Below is a small trained network, with its code and all its weights. Each question gives an input and a class and asks what happens when units are switched off, that is, made to give their printed mean instead of their output.

import numpy as np


def w(rows, s, z=0):
    codes = np.array(rows[::2]) - 128.0
    scale = np.full(codes.shape[1], s)
    scale[-1] = z or s
    return codes * scale


def f(y):
    return np.maximum(y, 0)


def log_softmax(a):
    a = a - a.max(-1, keepdims=True)
    return a - np.log(np.exp(a).sum(-1, keepdims=True))


def net(x, mask):
    res = np.array(x, float).reshape(1, 8) / 4 @ E
    y = f(res @ A[0][:, :-1].T + A[0][:, -1])
    res = res + np.where(mask, y, B[0][:, -1]) @ B[0][:, :-1]
    return log_softmax(res[-1] @ U[:, :-1].T + U[:, -1])


A, B = {}, {}
E = w([
[113,133,97,134,100,76,116],'x0',
[182,84,116,160,130,231,108],'x1',
[100,159,135,104,140,117,233],'x2',
[135,138,165,254,139,117,175],'x3',
[130,25,181,88,40,103,126],'x4',
[147,157,128,179,152,92,66],'x5',
[76,145,241,75,163,168,74],'x6',
[198,105,99,194,171,133,118],'x7',
],0.009)
A[0] = w([
[148,59,140,134,101,168,158,249],'n1',
[108,108,216,132,123,109,103,95],'n2',
[89,138,190,69,121,127,69,140],'n3',
[145,200,91,249,205,77,120,254],'n4',
[72,200,115,63,148,135,212,187],'n5',
[149,182,158,137,177,229,77,171],'n6',
],0.011,0.0034)
B[0] = w([
[141,40,125,194,154,144,141,191],'n1',
[194,100,61,71,222,68,117,177],'n2',
[51,162,105,82,45,94,58,196],'n3',
[60,83,139,68,126,86,43,254],'n4',
[120,29,197,244,197,135,115,208],'n5',
[37,68,196,142,134,70,42,197],'n6',
],0.011,0.014)
U = w([
[87,82,207,126,149,109,88,176],'0',
[163,188,119,96,142,208,169,32],'1',
[221,69,102,216,164,174,159,252],'2',
[195,200,112,146,133,145,149,38],'3',
[137,118,24,56,107,103,71,99],'4',
[147,127,159,188,102,91,247,61],'5',
[174,197,105,111,117,169,178,30],'6',
],0.011,0.0041)

Each question gives the input, the list of numbers given to net, and the class t.
The units are the neurons (one row each of A and B). Each row of codes is followed by its name. A weight is (code - 128) times the scale printed after its matrix; where a second scale follows, it is the last column's (A, B and U).
mask holds one flag per neuron, in row order. A switched-off neuron (its flag False) gives its mean, the last column of its row in B, instead of its output. The means were averaged over made-up inputs and are rounded, as every weight is.
A unit's drop is (log p(t) with every unit on - log p(t) with that unit switched off) / (log p(t) with every unit on - log p(t) with every unit switched off).
The circuit of an input: a set's keep is (log p(t) with only the set's units on - log p(t) with every unit switched off) / (log p(t) with every unit on - log p(t) with every unit switched off). Starting from all 6 units, units are removed one at a time, each time the one whose removal leaves the highest keep (on an exact tie, the one counted first), for as long as the keep stays at least 0.8.
units of the circuit, in order: the units of the circuit, biggest drop first
most important unit: the unit with the biggest drop
top k neurons: the k neurons with the biggest drops, biggest first
drop when u is switched off: that unit's drop, to one decimal
input [8,3,-3,2,1,-3,-3,3], class 2: units of the circuit, in order -> [n3; n6]
input [-5,4,1,0,-5,-3,-6,4], class 0: most important unit -> n4
input [4,-3,-2,-2,2,-2,0,0], class 4: units of the circuit, in order -> [n5; n6]
input [6,-1,1,-6,8,-4,-6,5], class 2: units of the circuit, in order -> [n4; n3]
input [8,1,4,-8,0,5,-7,-5], class 2: units of the circuit, in order -> [n4; n3]
input [1,3,3,2,-8,-6,-7,2], class 0: top 2 neurons -> [n4; n5]
input [3,-6,-2,-5,1,-4,-5,2], class 2: top 2 neurons -> [n4; n3]
input [-4,3,-5,-7,1,0,-5,8], class 2: top 3 neurons -> [n4; n3; n1]
input [8,-5,-2,-6,0,2,5,-2], class 4: top 2 neurons -> [n3; n6]
input [2,-6,-4,6,0,4,1,-2], class 4: top 4 neurons -> [n5; n6; n2; n1]
input [-5,-1,3,-8,8,5,6,-5], class 4: top 2 neurons -> [n3; n2]
input [2,-1,-1,-3,0,3,-4,-2], class 4: top 2 neurons -> [n5; n6]
input [7,-1,-8,5,2,6,1,0], class 4: top 4 neurons -> [n5; n6; n2; n1]
input [2,-8,1,-8,-3,3,-5,-3], class 0: units of the circuit, in order -> [n5]
input [6,-2,-3,6,4,2,4,-7], class 4: drop when n2 is switched off -> 0.1
input [-2,-2,1,-5,6,4,-5,-2], class 4: drop when n5 is switched off -> 1.0
input [0,-1,-4,-6,0,3,-2,8], class 4: drop when n6 is switched off -> 0.1
